Moves between items:
J478: δ>J571, ζ>J641, η>J482, ξ>J935, π>J877
J338: δ>J67, ζ>J559, η>J910, ξ>J810, π>J345
J30: δ>J910, ζ>J810, η>J204, ξ>J339, π>J637
J413: δ>J795, ζ>J217, η>J541, ξ>J762, π>J730
J650: δ>J284, ζ>J637, η>J163, ξ>J33, π>J854
J455: δ>J685, ζ>J802, η>J877, ξ>J571, π>J704
J284: δ>J947, ζ>J394, η>J650, ξ>J776, π>J35
J935: δ>J718, ζ>J979, η>J23, ξ>J390, π>J478
J804: δ>J204, ζ>J339, η>J332, ξ>J127, π>J33
J795: δ>J98, ζ>J211, η>J413, ξ>J593, π>J573
J23: δ>J935, ζ>J615, η>J479, ξ>J868, π>J482
J482: δ>J478, ζ>J718, η>J539, ξ>J23, π>J714
J156: δ>J533, ζ>J539, η>J704, ξ>J685, π>J513
J147: δ>J836, ζ>J854, η>J641, ξ>J122, π>J802
J332: δ>J804, ζ>J445, η>J345, ξ>J67, π>J115
J855: δ>J704, ζ>J685, η>J796, ξ>J877, π>J275
J615: δ>J979, ζ>J265, η>J390, ξ>J303, π>J718
J33: δ>J776, ζ>J30, η>J115, ξ>J804, π>J650
J94: δ>J274, ζ>J443, η>J573, ξ>J98, π>J701
J868: δ>J390, ζ>J303, η>J836, ξ>J854, π>J23
J630: δ>J541, ζ>J762, η>J274, ξ>J443, π>J318
J443: δ>J634, ζ>J513, η>J194, ξ>J275, π>J630
J163: δ>J650, ζ>J776, η>J265, ξ>J115, π>J745
J925: δ>J730, ζ>J795, η>J318, ξ>J541, π>J339
J745: δ>J854, ζ>J284, η>J122, ξ>J163, π>J836
J533: δ>J399, ζ>J482, η>J156, ξ>J956, π>J629
J211: δ>J275, ζ>J704, η>J217, ξ>J796, π>J194
J194: δ>J443, ζ>J139, η>J98, ξ>J211, π>J274
J634: δ>J762, ζ>J629, η>J443, ξ>J139, π>J541
J204: δ>J30, ζ>J898, η>J804, ξ>J445, π>J776
J399: δ>J714, ζ>J478, η>J533, ξ>J539, π>J91
J730: δ>J573, ζ>J98, η>J925, ξ>J413, π>J898
J571: δ>J300, ζ>J147, η>J478, ξ>J718, π>J455
J318: δ>J925, ζ>J413, η>J559, ξ>J630, π>J445
J166: δ>J735, ζ>J332, η>J947, ξ>J394, π>J199
J573: δ>J94, ζ>J194, η>J730, ξ>J795, π>J810
J539: δ>J482, ζ>J935, η>J956, ξ>J479, π>J399
J735: δ>J115, ζ>J804, η>J166, ξ>J345, π>J265
J67: δ>J127, ζ>J318, η>J338, ξ>J701, π>J332
J762: δ>J593, ζ>J91, η>J634, ξ>J513, π>J413
J898: δ>J810, ζ>J94, η>J339, ξ>J730, π>J910
J127: δ>J445, ζ>J925, η>J67, ξ>J559, π>J804
J513: δ>J629, ζ>J399, η>J139, ξ>J156, π>J762
J199: δ>J265, ζ>J115, η>J303, ξ>J166, π>J979
J217: δ>J211, ζ>J855, η>J593, ξ>J91, π>J98
J802: δ>J479, ζ>J868, η>J300, ξ>J147, π>J956
J641: δ>J147, ζ>J745, η>J718, ξ>J979, π>J300
J704: δ>J156, ζ>J956, η>J855, ξ>J455, π>J139
J796: δ>J855, ζ>J455, η>J91, ξ>J714, π>J211
J265: δ>J163, ζ>J33, η>J199, ξ>J735, π>J122
J979: δ>J122, ζ>J163, η>J615, ξ>J199, π>J641
J139: δ>J513, ζ>J533, η>J275, ξ>J704, π>J634
J947: δ>J166, ζ>J345, η>J284, ξ>J637, π>J303
J35: δ>J303, ζ>J166, η>J854, ξ>J284, π>J390
J479: δ>J23, ζ>J390, η>J802, ξ>J836, π>J539
J637: δ>J394, ζ>J338, η>J776, ξ>J30, π>J947
J593: δ>J217, ζ>J796, η>J762, ξ>J629, π>J795
J303: δ>J199, ζ>J735, η>J35, ξ>J947, π>J615
J714: δ>J877, ζ>J571, η>J399, ξ>J482, π>J796
J877: δ>J455, ζ>J300, η>J714, ξ>J478, π>J855
J115: δ>J33, ζ>J204, η>J735, ξ>J332, π>J163
J91: δ>J796, ζ>J877, η>J629, ξ>J399, π>J217
J701: δ>J559, ζ>J630, η>J810, ξ>J94, π>J67
J275: δ>J139, ζ>J156, η>J211, ξ>J855, π>J443
J339: δ>J898, ζ>J573, η>J445, ξ>J925, π>J30
J956: δ>J539, ζ>J23, η>J685, ξ>J802, π>J533
J274: δ>J630, ζ>J634, η>J94, ξ>J194, π>J559
J98: δ>J194, ζ>J275, η>J795, ξ>J217, π>J94
J559: δ>J318, ζ>J541, η>J701, ξ>J274, π>J127
J629: δ>J91, ζ>J714, η>J513, ξ>J533, π>J593
J300: δ>J802, ζ>J836, η>J571, ξ>J641, π>J685
J445: δ>J339, ζ>J730, η>J127, ξ>J318, π>J204
J836: δ>J868, ζ>J35, η>J147, ξ>J745, π>J479
J776: δ>J637, ζ>J910, η>J33, ξ>J204, π>J284
J345: δ>J332, ζ>J127, η>J394, ξ>J338, π>J735
J854: δ>J35, ζ>J947, η>J745, ξ>J650, π>J868
J910: δ>J338, ζ>J701, η>J30, ξ>J898, π>J394
J122: δ>J745, ζ>J650, η>J979, ξ>J265, π>J147
J810: δ>J701, ζ>J274, η>J898, ξ>J573, π>J338
J390: δ>J615, ζ>J199, η>J868, ξ>J35, π>J935
J718: δ>J641, ζ>J122, η>J935, ξ>J615, π>J571
J685: δ>J956, ζ>J479, η>J455, ξ>J300, π>J156
J541: δ>J413, ζ>J593, η>J630, ξ>J634, π>J925
J394: δ>J345, ζ>J67, η>J637, ξ>J910, π>J166

The rows follow the links: the fewer symbols apart two items are, the more alike their rows tend to be.

Each row is also shifted at random along 6 hidden directions that mean nothing.

Some items, each with a row of numbers:
J156: 2 -11 -7 -12 -13 2 65 1 -47 16 -37 16 47 32 12 -32 -52 2 13 20 -9 -16 -68 -6 2 10
J629: 25 -13 -35 -20 -23 -19 51 -3 -45 28 -48 40 32 43 -10 -22 -33 3 14 31 15 -33 -75 -17 3 2
J204: 47 3 -9 -14 -23 7 -50 -42 52 -16 33 -62 -49 -25 -37 -29 41 6 -2 -9 -20 4 46 -3 -2 -32
J802: -77 25 3 20 9 -11 33 -10 -48 -4 0 68 41 4 60 12 -38 -3 -7 -13 41 32 -41 23 -2 51
J23: 8 -10 51 11 41 84 59 -37 6 -19 23 -27 38 -25 50 -60 -3 -20 -17 -17 -51 27 41 18 7 9
J533: -42 -35 14 -9 61 51 50 28 -23 28 -37 67 42 16 19 0 24 -29 -7 21 -13 -32 20 -21 12 -1
J91: -35 -33 -54 -2 5 -17 51 16 -41 6 -52 6 21 32 -20 -34 -3 6 8 27 -98 -44 -56 -33 11 -22
J910: -11 -3 60 -26 -5 52 -81 -7 62 23 30 -45 -38 -15 -27 15 25 -21 4 4 106 -8 84 -5 -6 -24
J338: 48 10 -18 33 -28 -33 -56 -9 35 -11 19 -75 -49 -3 -41 19 -5 15 -1 -3 24 -4 3 3 -7 -20
J394: -78 35 -41 -30 -41 -73 -79 1 7 -20 23 37 -49 -21 -15 33 38 23 9 -22 -4 28 1 1 -6 4
J300: -87 -7 9 1 22 35 48 -20 -24 -20 2 4 36 -12 43 -51 -7 -7 -7 -13 -76 18 -4 5 7 11
J303: 52 26 3 74 58 -3 0 -17 16 -32 42 41 -6 -34 48 51 31 -6 -38 -39 15 46 48 38 -1 38
J795: -1 -25 0 -76 -35 3 -14 27 1 39 -37 3 -7 27 -51 -15 9 0 30 36 13 -48 -11 -38 3 -35
J979: 29 27 -25 17 24 -35 31 -7 -16 -40 23 66 6 -33 45 11 33 14 -18 -37 -83 52 4 25 3 36
J94: -134 -14 -27 -13 -14 -28 -75 37 -3 37 -34 16 -30 34 -49 47 9 -6 15 31 77 -52 -11 -37 -1 -27
J455: 63 -17 -15 -1 45 36 87 -30 -27 6 -20 75 46 7 32 -36 25 -16 -15 6 -41 -6 -2 -2 12 13
J33: 16 19 66 -42 -5 -6 -53 69 43 -18 37 -19 -31 -44 1 45 29 11 11 -28 -35 40 69 12 -6 -1
J804: -60 -3 -6 4 11 -22 -77 43 44 -24 20 -49 -60 -28 -38 34 58 9 -2 -15 -72 -1 60 -15 1 -36
J478: 100 -10 53 -4 45 65 86 -5 -7 -1 4 24 52 -11 49 -30 -3 -18 -11 -7 -31 19 27 18 6 22
J122: 12 20 -8 25 45 -10 16 -9 -3 -31 28 72 5 -35 48 24 47 -1 -25 -36 -45 46 35 25 4 34
J615: 80 35 17 2 -13 4 45 -51 -10 -30 38 16 25 -28 55 -31 -24 10 -7 -32 -5 63 -12 42 -5 44
J399: 31 -34 -9 57 72 35 74 13 -20 5 -30 18 38 18 19 -1 4 -19 -23 13 -49 -28 1 -7 12 -1
J390: 42 30 27 -1 -3 -38 40 51 -20 -41 20 9 22 -29 46 19 -25 26 3 -36 -97 62 -19 33 -4 38
J127: 2 8 -29 -3 -48 -49 -60 5 22 -8 6 -63 -49 2 -50 10 -4 22 13 2 -5 -10 -15 -10 -6 -27
J345: -25 36 10 -63 -69 -37 -70 -8 20 -7 32 -7 -38 -21 -15 3 3 20 23 -17 37 34 4 9 -11 2
J194: 8 -24 16 -98 -74 15 5 12 -3 31 -35 -58 5 27 -54 -67 -33 9 44 38 -20 -40 -38 -34 -1 -42

Complete each set of four: the symbols that take the first to the second take the third to the fourth, perhaps in another order.
Answer with the item's name.
21 11 -34 73 -11 -33 -59 -27 39 -31 30 -103 -55 -11 -35 14 -2 16 -16 -13 -5 2 7 9 -7 -22
to 31 -21 -58 23 -3 -34 -33 6 19 4 -18 -39 -43 17 -63 11 30 8 -1 19 -29 -45 -4 -28 3 -42
as -61 19 -18 1 6 -37 -75 12 27 -21 30 17 -50 -32 -10 44 59 9 -8 -25 -16 21 48 1 -2 -4
to J898

-96 -6 6 -64 -1 21 51 1 -43 1 -18 69 46 -1 36 -49 5 -4 14 -1 -67 10 -19 -9 9 14
to -75 21 -5 61 40 -7 19 -13 -28 -21 15 51 25 -11 61 27 -14 -7 -24 -26 18 36 -9 27 0 45
as 16 -40 -9 65 76 -7 31 95 -19 28 -56 26 17 39 -13 78 2 -15 -13 30 -11 -58 -4 -24 8 -10
to J877

-71 41 4 20 -56 -42 -60 -22 14 -40 45 -81 -32 -25 5 -1 -46 27 6 -32 8 48 -21 29 -12 11
to 106 8 40 -41 -60 12 -39 -13 53 -6 31 -107 -36 -18 -41 -32 -14 14 19 -2 6 10 24 6 -9 -28
as 51 -44 -74 -3 24 10 46 -31 -12 18 -45 30 4 29 -39 -44 51 -10 -7 33 -67 -61 -12 -42 15 -38
to J533

94 -4 -5 -50 -60 7 -29 -43 37 8 10 -71 -35 0 -56 -51 4 10 19 14 10 -16 4 -12 -4 -37
to 4 -3 1 -48 -22 -16 -64 28 24 31 -8 23 -37 9 -46 37 34 -1 17 18 66 -27 25 -23 -3 -22
as -1 8 9 -9 7 13 64 -19 -36 -8 -2 47 47 -3 49 -30 -21 -1 -3 -10 -25 27 -27 17 3 33
to J300

35 0 -49 -30 -73 -34 -34 -44 18 -6 0 -77 -43 9 -62 -52 -5 25 20 12 -27 -19 -35 -17 -4 -40
to -16 -23 -15 -42 -56 -5 -7 3 -4 23 -33 -64 -6 33 -55 -44 -35 9 29 35 -9 -46 -48 -31 -1 -40
as 37 -33 -8 -30 -9 11 19 24 -5 33 -43 -12 7 32 -41 -15 -4 -4 16 37 -4 -52 -20 -32 5 -31
to J533

13 26 -48 -6 -31 -101 -66 46 9 -18 9 22 -55 -12 -35 66 34 32 8 -14 -32 14 -10 -3 -5 -2
to 83 -7 -41 24 -31 -27 -29 -24 27 -1 -2 -74 -40 13 -57 -8 -1 14 1 14 4 -29 -15 -12 -4 -34
as -61 4 21 -33 19 6 43 29 -31 -15 -1 58 36 -17 47 -10 9 2 3 -17 -82 32 0 8 6 24
to J979

6 -11 -34 -17 48 12 73 -19 -40 4 -22 124 41 1 38 -19 50 -12 -14 -1 -55 1 -1 -6 14 21
to -18 11 -9 40 29 33 44 -78 -13 -27 28 17 27 -20 55 -45 0 -11 -26 -24 -14 35 5 26 4 28
as 12 -32 -16 18 23 9 26 26 -18 35 -46 14 18 40 -21 14 -12 -13 1 36 27 -54 -24 -25 5 -15
to J714

-17 -40 35 -32 31 54 45 42 -15 37 -42 20 38 25 -1 -13 -3 -23 10 32 -7 -42 8 -26 8 -15
to 73 -45 1 3 33 56 45 -6 5 35 -37 -8 20 29 -25 -27 10 -25 -4 36 8 -58 11 -27 9 -30
as -7 -21 20 35 59 70 59 -31 -19 23 -18 43 50 17 40 -16 -9 -35 -20 13 55 -18 11 3 8 17
to J704

-36 -28 -68 1 -8 -57 30 52 -43 7 -61 5 6 40 -37 -1 -9 18 14 30 -98 -49 -75 -36 7 -25
to -33 -29 -4 -50 0 59 72 -44 -27 11 -25 16 45 11 12 -97 2 -13 9 16 -67 -19 -17 -20 13 -13
as -13 11 15 38 36 12 43 -1 -17 -27 15 17 29 -18 54 0 -11 -2 -18 -25 -43 36 2 25 2 31
to J854

10 -12 24 4 -16 -6 -61 50 39 10 0 -86 -40 5 -51 35 -9 5 11 13 20 -26 22 -13 -6 -35
to 5 -17 -50 7 2 -38 -31 25 -2 31 -36 31 -25 32 -50 44 25 -1 3 30 42 -52 -14 -30 2 -23
as 33 17 -4 32 29 -3 50 -18 -16 -33 20 33 24 -23 52 -7 4 4 -19 -29 -60 44 -1 28 2 33
to J303

-66 11 -57 -9 -20 -41 -83 -33 22 -1 13 24 -56 -7 -39 18 57 5 -2 -3 35 -9 19 -15 0 -18
to 52 11 -60 46 -32 -86 -49 19 13 -15 -1 -52 -52 11 -51 45 -8 29 1 1 -11 -12 -37 -4 -8 -17
as 17 -45 -68 28 29 32 25 -59 0 23 -36 -3 -1 34 -41 -49 38 -19 -15 36 -12 -69 -3 -38 13 -42
to J139

60 -13 18 -10 -6 0 35 42 -29 49 -47 34 35 46 -7 30 -52 -8 15 37 92 -37 -48 -9 -4 10
to 23 -10 -9 -72 -49 -17 57 19 -50 28 -50 35 41 37 -9 -40 -44 11 34 30 -18 -21 -81 -18 1 1
as -65 40 9 49 -20 -10 -27 -51 4 -37 50 -44 -7 -26 40 -5 -43 10 -13 -37 37 55 -10 40 -10 30
to J284

-21 17 -4 96 63 -9 33 2 -25 -24 12 42 26 -8 61 50 -15 -8 -36 -25 13 32 -4 32 0 48
to -3 36 73 -39 -25 1 -7 30 7 -24 40 -6 10 -37 43 10 -26 12 12 -35 -9 67 19 35 -9 35
as -11 10 69 -84 -32 55 54 -23 -13 -14 19 -9 47 -27 48 -86 -29 2 20 -18 -61 48 0 18 1 18
to J35

-36 -21 -24 -39 -25 -13 34 23 -42 27 -52 24 26 40 -19 -23 -27 3 23 33 -17 -39 -63 -29 4 -11
to -7 -11 78 -56 14 71 62 21 -20 21 -11 34 60 -1 45 -31 -26 -20 12 6 7 11 13 5 3 19
as -36 24 47 -14 -10 21 -41 -14 34 -27 50 -42 -19 -43 20 -9 8 3 -1 -32 -7 47 51 23 -5 6
to J910

